Each row is followed by its class.
[  40  111  143 -277   90 -349  103   44 -214  166  143  -82  140 -105
  -77   58   49  332   68 -428  366   90 -137  -10   17  229 -452  276
  232  310  -32   -9  356  115 -149 -189 -401   52 -177] => Q_776
[ 135  -72 -187 -191   40 -161  192  -71  -13  141  158   81   89  107
  231 -116   93 -105 -103   73   19 -119 -128 -142  153   -3  195  -70
  112   87   58  130 -169  306 -156  171  102  167  256] => Q_94
[-207   38  -58  205  -15  -19 -183 -129  -48   19   57 -212   88   50
   63   41  369   30   68 -195   50 -199   68   75  -72  -82   24  197
   23  288  -12  -51  140  120  -25  167   61  226    9] => Q_728
[  66   71  269 -101 -141  -18  -18  -84  -57  -24   50   44  199  235
   63  -50  -59 -246  -32  276  279  -42  -17  -85   53  -14    3 -108
  248  -76   60  -73   89  -88 -137  186  316 -111  468] => Q_258
[-228    9   54  139  -24  -10 -147  -15   49  -42  -30 -137  118   86
  185   46  230   79  105  -12  152 -237   -2  116  -80  138   63   81
  -37  207 -127  -37   82   18  -12  168  102  216  169] => Q_73
[-185   55  116  192 -104   32 -192  -92   13  -76   28 -246   82   51
   55  104   95   22   45 -180  183  -14  110   27  -14   51  -26  263
   38  282  -87  -34  198  -19   37  134  207  243  168] => Q_258
[-136   12  129  169  -96  -20 -159 -113   23 -130  -37 -134   50   83
  130   78  240  -91   49  -44  152   51   -2 -125  -63  209   45  333
   74  285 -108  -54   92   70  -62  164  211   99  145] => Q_354
[-117  361  160 -380 -106 -127  150  113 -215  224  145 -424 -321   -6
 -125  179  267 -114  164  129  -29 -273 -248 -453  -21 -141 -358  -83
  270  116  119 -102  150   96 -267   52 -130 -230  -29] => Q_354
[-245   37  144  -93  -52  169  -64   59  128   40 -330  352 -215  263
  215 -139  373 -248 -267  385  153 -432 -267 -274   96    5   56 -418
  -97  260  135 -238 -143 -118 -234  343  174   13  365] => Q_776
[-267   34  186  154 -386  -22 -273 -113  -29  -67 -114 -206  -14   21
  115   85  120  -75  156 -145  104  -17  -38 -116   15  258   -8   53
  -23  222   -5 -186  298  -73 -111  231  240   80  123] => Q_689
[  -7   58   -8  -57  139 -100  144  -99  -93  146 -101 -472   26  -16
 -355  194   59  130  -73 -175   41  132  -58 -411 -179  171 -490  342
  -13  523   -3  207  102  152 -448  163 -123  -92 -177] => Q_73
[-285 -155  -62 -113  374 -205   14   51 -136    4  -60  -90  379 -299
  285   12  456  378 -260 -408  -40 -300   37  139 -155  174  -89  112
   -5  512 -230  -19  -12 -107  -68  214 -539  206 -135] => Q_343
[ 109 -126  -99   60   97 -112   36  206 -103 -137  132  -95 -174 -208
    9 -221  -25  -63   80 -113 -321  228   74  -65  225   12 -142   86
  134   66 -262  164  -36  206   27  -38    2 -138 -327] => Q_776
[  36   39  271 -227 -173 -322 -184  -41 -258   61  -68 -403   51  -18
  152   99  289  277  -64 -437  169 -178 -193  -75   73  330 -433  171
  153  384   13 -149  435   -7 -261  -99 -240  316   32] => Q_728
[  -4  -85 -171  -30   95    3  105  198 -126 -123  189 -248 -201 -151
   58 -112   14  -94  128 -101 -297  149   -1  -40  190  -54 -134  -54
   86   70 -206  164    9  219    9   56  -72  -76 -324] => Q_776
[ 184  -31  231 -192 -119  -78 -117  -85  -82   88 -112  124  144   99
  161 -120  152   60  -58  -33  308  -28  -32   13  -87  221 -125  354
  125   83  294   16 -215   62  -90  198 -159  -57  235] => Q_728
[-138   36  125  196  -84  -52 -209  -98  -90  -47    5 -181  217  -48
   33   54  194   69   47 -337   52  -87    5   46    9  122  -36  167
   15  297   24  -49  255   56   39   63  106  180   67] => Q_300
[-317  204  231  217 -163  -60 -258  -25  -56  -17  -42 -264   63  113
  -37  184  240   50  -25  -57  208 -259   41   76  -12   38  -75  171
  -64  424   36 -145  166 -220   56  188  144  274  207] => Q_73
[ 121 -124  197 -148 -169 -148 -195   63   38 -195 -196 -181 -155 -175
  131 -217  -22  106   28 -396  143  120 -207  -39   29  340  -94  341
  100   33  157  126  -62   92    2  -15 -442  -61  -72] => Q_776
[ 129  113  181 -127 -156 -189 -176  -94 -108   40  115 -114  -18   68
  -74   57  141   40  -50  -24   25  -92  -78 -306 -124  218 -185   22
   88  373  291  -81  -30   86 -191  153  -80  -50 -143] => Q_343
[ -23  -70 -112 -259  222 -196  326 -104  -51  162  217 -528  165  183
  -58   87   68  188  135  138   53 -322   -7 -108  -95  -43 -332 -198
   30  328 -227  221   25  -83 -515   52 -336  118    3] => Q_181
[-221   10   99  284 -159 -116 -172 -124  -69  -31   -8 -104  215  -48
   76   78  363   70   51 -314  189 -227   88   -5  -70  133   25  224
    5  357  -50  -96  265  -44  -45  158  108  222  262] => Q_181
[-178  153  205  172 -165  -58 -107 -151 -105   39    9 -285   69   39
  -38  139  210  -84  122  -83   21  -66   43   -9    1   69 -102  321
  -16  297  -67  -65  209  -87  -62  125  197   -8  135] => Q_94
[-140   48  158   20 -267   69   48  -37   12  127 -103    9   78  232
  -67  -12 -353 -251  -68  518  348 -176  -95 -303  -26   15  -39 -309
  -44    4  224  -62    0 -208 -150  298  434 -170  484] => Q_94
[ -94 -310 -409   19  -25 -159   60  101   57 -124  -89  211  -97  -43
  346 -279   -4  255   63 -344  140   52  170   -8  151   39   44 -145
 -221  130  -86   79  -49  169  110  -21 -257  233    9] => Q_873
[-186 -190 -152  -54    2  -33 -121   30 -138  -11  123   67   10   95
  -38 -101   73  -73  -21  245  -11 -269   29  -12  -65  100   23 -280
  294  -54  -79 -145  123  123 -200  166 -154 -107  -79] => Q_300
[ 187  -36  300  -52 -100 -168    1  -42  -39  -90   90   31  167  230
   -9 -172 -305   -2  -39  107  501   -8   83  155   62  -56   21  278
  153   27  159   76 -138 -143  145  -48   18   24  319] => Q_181
[ -20 -220  159 -100 -232 -203 -284  -41 -140    8  -72  243   79  204
  434 -264   13   94  -83  139  345 -117  -99  -82  248 -156  -98 -162
  128   12  100  -85  239 -278 -277  114   26   56  286] => Q_258
[  51   56 -143  -24  182 -245    1  -79 -259  219  -76   99  264 -182
  -93 -156  173  310 -316 -518 -183 -165  -20  275  -61 -197  -77 -158
   -6  186   67  -51   18   93  150 -263 -399   44  -90] => Q_300
[ -32   40  215 -109    7 -206  -85   62 -211 -180   63 -649   36  -43
 -206  198 -129   43  171 -120  -80  -27  -76  -57 -120  312 -387   38
   48  234 -130   49  116 -148 -178  -75 -222   20 -361] => Q_689
[-281 -217 -297  128  -53  -63   78 -167   18  191 -251 -323  223   47
   23  -71 -204   95 -197 -142  199  -25   16 -145 -349  -68  -23  -23
 -144  456  236 -120   62  197   87  272  -55  -89  165] => Q_728
[ -94 -330 -224  -52  102   20   38  -89  -27 -100 -192   45  184  186
  243 -235  128   -6    6  145  -87  -68  -42  -15  -75 -163  142 -304
 -153  112   -8   87 -191  -37   64   -5 -114 -120  -44] => Q_181
[  25  142  119 -272  200 -323  169   43 -258  -49  101 -272   87   22
  -64 -139  323 -152   54    2 -125 -151 -243 -100   46   84 -293   42
  190  318 -156   77  -25   90 -175  -61  -90 -138 -134] => Q_181
[ -38 -148 -135  -65  343   50  -17  -48 -100 -124   24   59   72   82
   69 -235  461 -215   13   47 -220 -183   14   59  -45 -138   95 -156
   80  -15   12 -102 -305  211   73  101 -289  -98   80] => Q_873
[  68  -77 -234   42    4  -18   71  115 -148  -45  150 -197 -170 -182
  -31 -205  -18  -96   10  -83 -373   63  126  -51  142  -70 -109  -11
  159   29 -156   79   80  237   66   66   77 -179 -250] => Q_873
[ -69   78 -213 -397  172 -230  -98   42  -80  145   15  174    5 -165
   43  -24 -124  561  -91 -371  146   30 -231  197 -151  155 -190   55
  -36  171  237  127   -3  122  185  -67 -577   41 -150] => Q_73
[   4 -121  336 -192 -480 -258 -122   28  -96  159 -136 -155  -57   44
  118  -95 -440   13    5  283  322 -110 -123 -302  127  294  -97 -335
   69   77  -10   14  137 -341 -255  221   94  -27  301] => Q_873
[  75  -94 -163  -19   63  -92   38  222 -134  -81   69  -65 -198 -194
  160 -284   95  -33   21  -37 -277   99   33  -77  224   55 -133   52
  138   76 -239  130  -92  219   75   19  -24  -37 -238] => Q_300
[-141  -83  -99  205  -89  -96 -109 -204 -259   55 -121  115  241  -25
  -72 -125  315  117 -351  -67  -15 -164   51  124  -54   50   81  -45
   37  242  111 -217   84 -130  184  133 -197 -134  141] => Q_94
[  63  -87  -87   46  -27  -65  -18  155 -170  -70  145 -137 -208 -176
   66 -171  -28   -4   38  -94 -222   94   90  -10  187  -13 -120   85
  162  109 -167   50   80  159  110   33    2  -81 -173] => Q_354
[ 100   74  -51 -210   35  -38  169 -100 -207  158 -112 -223   52   23
 -226   64  -97  -24  -13  -11   -5  -83 -243 -263 -195   96 -538   16
   10  170  372   44   -9   14 -348   92 -223 -364   25] => Q_354
[ 106  -98  -80  145   90  -56   33  196  -71  -84   24 -102 -127 -129
  -66 -246 -158  -63  -58   82 -158   74  136  -12  161   14  -75  -22
  120   46 -219   71   21  118  120  -19  -76 -103 -161] => Q_300
[-102   54  -31  109 -114   22 -206  -59 -179   38 -147  318  104   84
  -19  -99  320  -14 -251  -97   77  -89  -53   20  -17  -54    3  -49
   24  110  386 -208 -115   64  113   59 -131  -31   43] => Q_343
[ 144  123   25 -343    9 -268   43  -71  -95  206   56 -425  181  -33
 -171  188 -255  278   11 -266   -9   12 -152  -50 -138  407 -405   21
   56  567   76  149  -22   59 -167   77  -76  155 -268] => Q_689
[-190   30   34  182 -182   49 -127 -119   52    3  -25 -181   18  -27
  106  160  266    7  110 -371   55  -89  121 -109   -1   44   41  255
   12  389   -7  -93  209  158  -95  214  136  179   88] => Q_181
[-241   -8  130  127 -179  -75 -196    5   10 -170   67 -106  101   36
  209   31  199  -94  222 -173  196  -36   87  -21  -10  120    3  245
   29  225  -91  -67  158  -45  -62  163  208  174  100] => Q_73
[ 137 -442  224 -144   82  217 -311 -109 -103 -191   17  170  164  161
  142 -227  631  -71  114  -82 -234    4 -161  185  -56  125  -71   -9
  171 -269  175 -133 -115  149 -201  -53 -176 -166  -95] => Q_776
[-130  -64   96   73 -175   14 -173  -46  -18  -37   43 -295  -65   -2
  121   89  146   79  232 -243   68  -83   12  -64   -9  157  -27   24
   38  190  -88  -49  279  161  -61  122   59  144   47] => Q_776
[-157  186  303  -69  -98 -347  -24  132 -210   62 -127 -307   12 -156
   61  -11    7   83   11 -181   22 -129 -107  -85   46  327 -440  236
 -189  501 -102  -70  -21 -197  -72 -103  -77   97 -210] => Q_728
[ 133 -178  -92   76   37 -120  -17  223  -75 -197  165 -108 -120 -128
  126 -182   -4  -17  116 -120 -119  187  164    0  254   32 -142   44
  158   89 -274  102   49  104   22  -11 -116   38 -224] => Q_94
[-245   39   88  184 -157  -95 -155 -133  -85  -56   20 -247   80  -51
   14   82   98    3   85 -352   43   47  -42   20   30  183  -62  299
   17  313  -60  -80  300   52 -104   77   48  120  -25] => Q_689
[ -36  -63  -18 -167 -262 -161  -83 -107 -118   57   55   18  180  146
  321 -179  -65  -58   34  -82  283  -70 -118  -22   39 -177  -79 -177
  315  111   41    6   68 -121  -96   58  142   80  438] => Q_181
[  -6   38 -107   58   23  -61   39  192 -143 -144   58  -97 -218 -153
   67 -168  -41 -156   -6  -55 -279  150  155 -122  241   24 -142  116
   40  193 -220   64  -81  131   81   65   76  -50 -213] => Q_689
[-304   54  222  170 -269    4 -276  -95  -11  -14 -155 -267   62   69
  180  112  304   95  -27 -182  150 -165   69  -36    6   70    0  110
  -86  446    8 -201  274 -105   75  242  265  228  275] => Q_354
[   5  -38  -30  -45   71   -3  239 -139   70  237   -5  -92  213  289
   27   85 -170  -64 -214  265  331  -78 -103 -140  -97   43  -41  -12
  -42  378   94   74  -82   43 -227  326  261  148  363] => Q_873
[  80   27  434 -150 -178 -239 -120  -92 -294  144 -160 -360 -142 -152
 -356  185 -115  122  -42 -183 -142   38    6 -333   91  275 -595  223
   98  465   24 -139   57 -307 -359    7 -237 -211 -145] => Q_181
[ -87   75  418  -97 -100  -25 -199 -115 -214   41   45    6  397  246
  111   -7  172   40  -43  104  250 -355 -101  121   47  -12 -167 -210
  114  302  168 -196    2 -276  -41  129  225  101  268] => Q_181
[-315   78  197   96 -326  -82 -313  -27  -13   83   45 -111  160   33
  333  157  215   88  276  -70  117 -164  -65    6   37  165  -49 -123
  -26  165  -98  -70  246 -158 -175  187  245  242  221] => Q_873
[ -11   13   98   46  -89   22   74  -39  -32  112   -9  112   80  108
   45  -87   31 -145 -218   75  218 -259  128 -270   23 -236  100  -21
   84  317  195  -70  -66   15  -11  259  181  -69  316] => Q_94
[ -19  -52    6   75  -34   65  -11 -222 -297   52   78   29  264  367
 -350 -142  185 -273 -214  545  -67 -454   45  119 -210 -112  -29 -389
  124  -82  273 -245 -163 -196   13   61   67 -272  303] => Q_728
[ -62  -78  -23  -98 -134 -107  144  -94   15  245  -96  -89   61   92
  -16 -113 -342  109 -167  124  518 -155  -81 -145 -158  -49  -58 -104
   95  118  129   49  123 -115 -114  187  -75  -13  440] => Q_343
[-171   16  225  196 -314  -96 -294  -84  -98   -1  -70  -98   23    4
  182   20  186    2  137 -152  149  -99   91  -35    1  157 -108  273
   -6  286   46 -171  215 -120  -35  195   93   52  232] => Q_300
[-221    2   86  181 -239    6 -234  -68    8  -82 -126  -89 -104  -19
  139  -66  202  -12   54 -186  122  -46   84  -98   47   -7   29  180
  -32  146  -25  -70  101  -39   -2  156  123  100  182] => Q_258
[-147  155  239 -298   51 -204  -73  -21 -193  -51  -84 -392  140   -8
 -129   29  101  254  -81 -371  330  -78 -190 -131   -8    9 -671  215
  145  363  119  -26  308 -300 -248  -96 -236   70  -11] => Q_73
[-193   86  133 -176   12  -95   16  -53  -84  -15  -58 -899  -42  104
 -403  149  -19  200  -54  -84   71  -89  -36 -215 -170  167 -483  -71
  -17  562 -174   74  189 -114  -97    8   92  191 -131] => Q_354
[  42  -93 -119   96  -15   14   37  146  -90  -98   43 -219 -135 -151
   67 -168 -129  -47    2  -39 -184  110  127 -138  144   11 -153  -46
   89  170 -217  105   54  102   59   86   45  -75 -114] => Q_258
[  62 -137 -204   66   16  -40  145  198  -79 -142  105 -222 -245 -188
  -44 -213 -172 -134   26 -135 -243  209  165 -154  166  -11 -125   34
   84  130 -254  173   73  225   33   40   -1 -140 -283] => Q_873
[-179 -124  168  173 -216   -8 -189  -90  114 -138 -110 -273  110   60
  215   30  136   94  192 -216  332  -52   33 -102  -99  200   64  357
  -27  268  -88   46  334   16  -82  142  186  168  108] => Q_73
[-161  -97  241  277 -219   14 -239  -66   14 -126   -1 -279   38   31
   22   45  105  -47  235 -106  118 -207   71  -77   18  133  -13  264
  -32  160   72  -82  247    3 -177  238  200   40  105] => Q_73
[-158  -83  161  140 -195  -66 -217  -53   58  -30  -50  -66  130   26
  286   93  254  124  140 -266  143 -161   75   54  -22  176  -37  205
  -24  327  -56  -32  142 -113 -129  158   46  203  222] => Q_776
[  51 -160 -142 -109  -49  -77  111 -105 -100  113 -107 -114   -1  185
  -15 -144 -430  -62 -158  301  190  -82 -151 -134   55 -128  -30 -117
   61  -14  141   64  148    7 -130  136  153 -172  107] => Q_94
[ 114  -48 -218   78  208 -109  143  173  -92  -38  180  -92 -124 -233
  -83 -147  -24 -117  -34  -56 -388  239   67  -38  161   99  -92  104
  143  210 -315  173  -66  296   58   35  -64 -130 -265] => Q_94
[-129 -317 -334  255  -82 -117 -228  -29  -92  -42  136  341   56   24
   26 -220  103   29  -24   47  107 -111   80  151  -15    7  137 -312
   96   57   66  -60  -22 -108   11  246 -234  116  132] => Q_300
[-301 -111 -335  174   25  -69   14 -139 -227   -3  -85  -58  264  117
 -213 -136 -144 -135 -384  154  -98   84  -53  222 -273  -59  -77 -307
  -61  189  -35   -7 -209 -164   89  190  191 -156  124] => Q_776
[-272   52   67  203 -207  -82 -279  -46  -40  -36  -58 -273   53   14
  149  126  211  149  142 -432  174 -154  146   79   25   20 -125  305
  -87  446   55  -63  184  -82   95  103   20  337  124] => Q_776
[-111   87  101 -444  -23 -276  -60   91 -119  223 -253 -421 -147   73
  -42  104  431  253  -75 -218   59 -243  -84 -129  -81  -91 -545  266
  244  427  152  -45   21  -97 -228   52 -446  -38   -8] => Q_776
[  18  -52  350   55 -109 -114  -35  -58 -113   11   -5 -308   12   84
  -59   46 -108   97   46  100   86  -23  104 -385   84  114 -446  -19
 -110  434 -137  -26  170 -270 -351   18  192   -1  -34] => Q_728
[-192  -28  112   90 -103  -89 -111  -29  -36  -28   -9 -288    2   71
   52   91    4  -21  213  -72   96  -88   22  -74   27   96  -90  213
   20  297 -104    0  214  100 -131  139  184   66   52] => Q_181
[-314  161  195  141 -234  -94 -161   -1   11  -54 -186 -383   90   12
  186  167  159   31  174 -255  219  -21  -27 -101   13  202 -119  158
  -93  432 -119  -62  271  -29  -50  187  177  204  186] => Q_73
[ -42  167  149 -217  -60 -282   29   52 -233  111   87 -144 -101   27
 -133   73  -93 -133  154   51   51 -132  -66 -326  104  112 -394  188
  176  317  100    9 -170   15 -278  107   23 -123  -77] => Q_776
[  31  -24 -168   -4   38  -27   -2  159 -179  -90   62 -182 -224 -161
   20 -181   52 -110   14   13 -405   66   30  -56  177   -7 -211  -39
  112  130 -171   55  -10   91  110   45  -22 -190 -220] => Q_94
[ 123 -133 -128   57   37  -33   30  194  -73  -98  145 -217 -267  -94
   79 -162   29  -21  109  -56 -192  136  123  -23  202  -55 -169  112
  177   52 -254  141   31  188   17    1  -55  -11 -186] => Q_776
[  51  -29  -80 -430  -44 -134 -426    9 -278   52    3   52 -130  -51
   52 -304  614  208   21 -258  -48 -211 -221   85  -99   64 -302   96
  225 -122  536  -47 -113  232   31  160 -492  -93 -117] => Q_776
